Below is a small trained network, with its code and all its weights. Each question gives an input and a class and asks what happens when units are switched off, that is, made to give their printed mean instead of their output.

import numpy as np


def w(rows, s, z=0):
    codes = np.array(rows[::2]) - 128.0
    scale = np.full(codes.shape[1], s)
    scale[-1] = z or s
    return codes * scale


def norm(h):
    return h / np.sqrt((h * h).mean(-1, keepdims=True) + 1e-5)


def f(y):
    return np.maximum(y, 0)


def log_softmax(a):
    a = a - a.max(-1, keepdims=True)
    return a - np.log(np.exp(a).sum(-1, keepdims=True))


def net(x, mask):
    res = np.array(x, float).reshape(1, 5) / 4 @ E
    u = 0
    for l in range(2):
        y = f(norm(res) @ A[l][:, :-1].T + A[l][:, -1])
        res = res + np.where(mask[u : u + 9], y, B[l][:, -1]) @ B[l][:, :-1]
        u += 9
    return log_softmax(norm(res)[-1] @ U[:, :-1].T + U[:, -1])


A, B = {}, {}
E = w([
[106,37,219,1,165],'x0',
[66,206,206,146,91],'x1',
[223,131,174,64,41],'x2',
[34,72,54,136,32],'x3',
[182,19,233,253,96],'x4',
],0.0048)
A[0] = w([
[234,90,6,126,155,78],'L0N1',
[190,200,72,221,93,3],'L0N2',
[75,144,73,192,203,118],'L0N3',
[135,179,80,153,123,22],'L0N4',
[222,190,140,157,198,42],'L0N5',
[105,235,167,152,85,80],'L0N6',
[87,83,59,143,19,41],'L0N7',
[203,134,135,147,32,59],'L0N8',
[190,187,91,51,57,139],'L0N9',
],0.013,0.003)
B[0] = w([
[30,152,174,149,2,243],'L0N1',
[158,24,174,15,155,253],'L0N2',
[96,138,165,228,218,252],'L0N3',
[113,119,125,60,161,189],'L0N4',
[219,236,59,94,103,239],'L0N5',
[72,121,130,140,4,231],'L0N6',
[254,247,120,72,128,237],'L0N7',
[107,134,180,216,224,222],'L0N8',
[48,142,135,209,244,254],'L0N9',
],0.015,0.0055)
A[1] = w([
[138,176,106,116,111,36],'L1N1',
[93,112,151,130,32,7],'L1N2',
[68,133,18,101,155,70],'L1N3',
[109,74,188,4,150,114],'L1N4',
[247,43,114,222,78,189],'L1N5',
[194,178,67,92,111,215],'L1N6',
[101,124,66,140,166,134],'L1N7',
[105,131,76,124,139,38],'L1N8',
[73,166,172,112,48,120],'L1N9',
],0.015,0.0017)
B[1] = w([
[133,137,130,92,116,189],'L1N1',
[88,105,129,131,56,174],'L1N2',
[92,114,192,54,142,191],'L1N3',
[158,67,83,87,194,253],'L1N4',
[3,147,174,77,125,208],'L1N5',
[151,181,127,80,117,230],'L1N6',
[141,115,195,156,139,182],'L1N7',
[87,133,141,119,113,147],'L1N8',
[140,69,94,137,94,254],'L1N9',
],0.025,0.0059)
U = w([
[52,120,162,99,155,221],'0',
[163,203,107,71,127,145],'1',
[126,36,110,72,219,114],'2',
[90,130,159,246,206,138],'3',
[80,66,92,144,37,174],'4',
[147,107,107,154,130,50],'5',
[216,90,46,213,110,1],'6',
],0.014,0.0061)

Each question gives the input, the list of numbers given to net, and the class t.
The units are the neurons (one row each of A and B). Each row of codes is followed by its name. A weight is (code - 128) times the scale printed after its matrix; where a second scale follows, it is the last column's (A, B and U).
mask holds one flag per neuron, layer by layer. A switched-off neuron (its flag False) gives its mean, the last column of its row in B, instead of its output. The means were averaged over made-up inputs and are rounded, as every weight is.
A unit's drop is (log p(t) with every unit on - log p(t) with that unit switched off) / (log p(t) with every unit on - log p(t) with every unit switched off).
The circuit of an input: a set's keep is (log p(t) with only the set's units on - log p(t) with every unit switched off) / (log p(t) with every unit on - log p(t) with every unit switched off). Starting from the 12 units with the biggest drops (on a tie, the unit counted first), units are removed one at a time, each time the one whose removal leaves the highest keep (on an exact tie, the one counted first), for as long as the keep stays at least 0.8.
units of the circuit, in order: the units of the circuit, biggest drop first
unit that matters most: the unit with the biggest drop
k most important neurons: the k neurons with the biggest drops, biggest first
top k neurons in layer l: the k neurons of layer l with the biggest drops, biggest first
input [6,-7,5,-4,4], class 4: top 2 neurons in layer 0 => [L0N2 L0N1]
input [2,-7,1,7,2], class 1: units of the circuit, in order => [L0N7]
input [4,7,8,4,1], class 3: top 2 neurons in layer 0 => [L0N8 L0N9]
input [-6,8,2,4,7], class 4: top 2 neurons in layer 1 => [L1N2 L1N9]
input [-3,7,-7,-6,-3], class 3: 2 most important neurons => [L0N3 L0N7]
input [8,7,-4,-4,-1], class 2: 3 most important neurons => [L0N1 L1N4 L0N6]
input [4,-6,-5,0,-4], class 4: top 4 neurons in layer 0 => [L0N1 L0N9 L0N8 L0N2]
input [-6,6,-4,3,5], class 2: top 3 neurons in layer 0 => [L0N2 L0N1 L0N9]
input [-8,-8,3,-4,-8], class 0: units of the circuit, in order => [L0N9 L0N1]
input [1,7,1,-8,7], class 1: 4 most important neurons => [L0N5 L0N1 L0N3 L1N6]
input [-4,-4,-7,7,2], class 1: top 3 neurons in layer 0 => [L0N7 L0N9 L0N8]
input [7,7,-3,2,4], class 2: top 3 neurons in layer 0 => [L0N1 L0N6 L0N5]
input [4,4,-2,5,-4], class 1: 2 most important neurons => [L0N1 L0N7]
input [0,7,2,3,6], class 4: unit that matters most => L0N6
input [-4,-2,7,-4,-1], class 3: 2 most important neurons => [L0N9 L0N8]
input [-4,7,-4,5,2], class 4: units of the circuit, in order => [L0N6 L1N9]
input [1,-7,0,-6,-5], class 4: units of the circuit, in order => [L0N1 L1N9]
input [-8,-4,-3,7,2], class 2: 3 most important neurons => [L0N2 L0N5 L0N4]
input [2,-3,8,-1,6], class 3: 2 most important neurons => [L0N8 L0N2]
input [-7,-4,-2,-4,-2], class 2: 3 most important neurons => [L0N2 L1N4 L0N4]
input [-2,7,1,0,-3], class 4: units of the circuit, in order => [L0N6]
input [0,-5,6,3,1], class 3: 2 most important neurons => [L0N8 L0N9]
input [3,3,-6,0,-5], class 3: 2 most important neurons => [L0N3 L0N2]
input [4,6,-4,-1,-4], class 4: top 2 neurons in layer 0 => [L0N9 L0N2]
input [-2,-1,-5,6,-1], class 1: 2 most important neurons => [L0N7 L0N9]
